Here is a tiny trained network, its code and every weight. The questions are about switching its units off for an input and a target symbol, where a switched-off unit gives its printed mean instead of its output.

import numpy as np


def w(rows, s, z=0):
    codes = np.array(rows[::2]) - 128.0
    scale = np.full(codes.shape[1], s)
    scale[-1] = z or s
    return codes * scale


def norm(h):
    return h / np.sqrt((h * h).mean(-1, keepdims=True) + 1e-5)


def f(y):
    return np.maximum(y, 0)


def softmax(a):
    e = np.exp(a - a.max(-1, keepdims=True))
    return e / e.sum(-1, keepdims=True)


def log_softmax(a):
    a = a - a.max(-1, keepdims=True)
    return a - np.log(np.exp(a).sum(-1, keepdims=True))


def net(x, mask):
    ids = ['ΓΘΞΣΩαβδεζημπτφψ'.index(c) for c in x.split()]
    T = len(ids)
    res = E[ids] + P[:T]
    q, k, v = (norm(res) @ M[0].T for M in (Q, K, V))
    z = softmax(np.where(np.tri(T) > 0, q @ k.T / 4**0.5, -1e9)) @ v
    res = res + np.where(mask[0], z, O[0][:, -1]) @ O[0][:, :-1]
    y = f(norm(res) @ A[0][:, :-1].T + A[0][:, -1])
    res = res + np.where(mask[1:9], y, B[0][:, -1]) @ B[0][:, :-1]
    return log_softmax(norm(res)[-1] @ U[:, :-1].T + U[:, -1])


Q, K, V, O, A, B = {}, {}, {}, {}, {}, {}
E = w([
[190,115,148,122,126],'Γ',
[191,117,163,112,135],'Θ',
[184,109,125,125,109],'Ξ',
[139,112,70,120,86],'Σ',
[153,112,87,115,84],'Ω',
[49,175,96,249,94],'α',
[141,114,80,118,77],'β',
[188,111,149,84,183],'δ',
[184,103,64,89,139],'ε',
[185,103,93,83,124],'ζ',
[97,115,63,208,91],'η',
[137,104,58,85,94],'μ',
[120,120,150,28,141],'π',
[61,136,73,84,153],'τ',
[99,84,214,115,130],'φ',
[135,99,90,193,186],'ψ',
],0.015)
P = w([
[155,210,131,143,123],'0',
[164,178,108,122,132],'1',
[144,165,105,112,134],'2',
[144,134,116,120,122],'3',
[139,118,114,120,123],'4',
[134,103,116,117,122],'5',
[131,87,117,116,122],'6',
[128,71,117,115,123],'7',
[127,56,117,111,123],'8',
[126,29,115,100,123],'9',
[119,23,123,106,125],'10',
[112,5,126,106,117],'11',
],0.011)
Q[0] = w([
[144,255,162,157,150],'head 1',
[129,120,163,171,116],'head 1',
[100,203,138,147,95],'head 1',
[156,74,88,126,130],'head 1',
],0.018)
K[0] = w([
[133,247,140,152,81],'head 1',
[195,126,103,89,33],'head 1',
[170,243,192,177,99],'head 1',
[69,11,138,94,163],'head 1',
],0.012)
V[0] = w([
[130,154,102,79,2],'head 1',
[109,131,24,188,186],'head 1',
[57,120,105,9,172],'head 1',
[48,171,117,166,100],'head 1',
],0.0093)
O[0] = w([
[101,60,28,95,75,99],'head 1',
[171,98,111,220,247,189],'head 1',
[110,223,49,107,156,145],'head 1',
[57,115,108,121,144,2],'head 1',
],0.011,0.0067)
A[0] = w([
[120,170,93,171,246,148],'neuron 1',
[171,165,104,96,149,137],'neuron 2',
[75,155,154,49,96,149],'neuron 3',
[136,120,67,156,182,103],'neuron 4',
[120,39,63,103,188,153],'neuron 5',
[107,115,163,254,176,253],'neuron 6',
[64,142,127,250,108,158],'neuron 7',
[193,140,180,143,60,159],'neuron 8',
],0.0097,0.0048)
B[0] = w([
[67,145,164,162,156,228],'neuron 1',
[155,138,80,104,139,191],'neuron 2',
[10,72,118,103,176,152],'neuron 3',
[83,122,185,129,93,184],'neuron 4',
[124,157,137,203,105,206],'neuron 5',
[98,18,121,58,171,255],'neuron 6',
[184,38,134,78,136,160],'neuron 7',
[69,199,145,154,162,218],'neuron 8',
],0.011,0.0076)
U = w([
[94,151,136,134,122,39],'Γ',
[109,132,124,121,124,3],'Θ',
[143,89,109,109,115,214],'Ξ',
[40,149,148,94,99,209],'Σ',
[140,117,41,135,137,57],'Ω',
[182,157,71,195,167,95],'α',
[103,119,92,194,90,69],'β',
[188,140,83,101,123,106],'δ',
[111,96,152,140,233,238],'ε',
[120,122,32,2,155,146],'ζ',
[32,197,71,190,176,76],'η',
[105,143,134,130,122,29],'μ',
[151,225,158,115,144,172],'π',
[146,117,211,115,43,121],'τ',
[110,125,109,132,109,55],'φ',
[113,128,114,136,109,115],'ψ',
],0.0098,0.0034)

Each question gives the input, a string of symbols that net reads in full, and the target symbol t.
The units are the heads (4 rows each of Q, K, V and O) and the neurons (one row each of A and B). Each row of codes is followed by its name. A weight is (code - 128) times the scale printed after its matrix; where a second scale follows, it is the last column's (O, A, B and U).
mask holds one flag per unit, heads first, then neurons. A switched-off unit (its flag False) gives its mean, the last column of its rows in O or B, instead of its output. The means were averaged over made-up inputs and are rounded, as every weight is.
A unit's drop is (log p(t) with every unit on - log p(t) with that unit switched off) / (log p(t) with every unit on - log p(t) with every unit switched off).
The circuit of an input: a set's keep is (log p(t) with only the set's units on - log p(t) with every unit switched off) / (log p(t) with every unit on - log p(t) with every unit switched off). Starting from all 9 units, units are removed one at a time, each time the one whose removal leaves the highest keep (on an exact tie, the one counted first), for as long as the keep stays at least 0.8.
circuit, biggest first: the units of the circuit, biggest drop first
most important unit: the unit with the biggest drop
k most important neurons: the k neurons with the biggest drops, biggest first
drop of u: that unit's drop, to one decimal
input Ξ Ξ Ξ Ξ Ξ Ξ η φ η, target Σ: circuit, biggest first	head 1
input Ξ Γ ψ δ ψ Ξ δ Γ μ π δ Ξ, target ζ: 2 most important neurons	neuron 5; neuron 1
input π ψ ζ Ω Σ Ξ Θ, target τ: 3 most important neurons	neuron 6; neuron 8; neuron 2
input Ξ Ξ δ Θ, target π: circuit, biggest first	head 1; neuron 8; neuron 6
input α α Ξ ε β τ ζ Ξ Ξ τ Θ, target η: circuit, biggest first	head 1; neuron 6
input ψ Ξ Ξ Ξ Σ Ξ δ Ξ Ξ, target π: circuit, biggest first	head 1; neuron 6; neuron 8
input Ξ Ξ Ξ δ ψ ψ Ξ Ξ Ξ ε, target α: 2 most important neurons	neuron 6; neuron 5
input Ξ Ξ Θ π ε δ Ξ Γ, target π: 2 most important neurons	neuron 8; neuron 6
input δ Ξ ε Ξ, target α: circuit, biggest first	head 1; neuron 6
input Ξ τ Ω, target η: circuit, biggest first	head 1; neuron 1
input ψ ζ Ξ π Ξ ψ δ Ξ Ξ ε Ξ, target α: 2 most important neurons	neuron 6; neuron 8
input Ξ η ψ Ξ Ξ π, target ζ: circuit, biggest first	head 1; neuron 8
input ψ π ψ δ Ξ ψ ψ Σ ψ Ξ τ π, target η: 2 most important neurons	neuron 6; neuron 5
input ψ π τ ψ Ω ε Ξ δ Ξ, target π: 2 most important neurons	neuron 8; neuron 6
input π Ξ Ω, target ζ: most important unit	head 1
input Ξ Σ Ξ π Ξ Ξ Θ Ξ Θ, target τ: 2 most important neurons	neuron 6; neuron 1
input Ξ ψ Ξ τ η δ, target η: 2 most important neurons	neuron 1; neuron 6
input δ Ξ β π Σ Ξ Ξ π π β, target ζ: drop of head 1	3.0
input ψ δ ψ τ π ψ Σ Θ Ξ Ξ τ μ, target η: drop of head 1	0.9
input ψ ψ η, target ε: drop of neuron 2	0.0
input ψ τ η μ, target η: circuit, biggest first	neuron 6
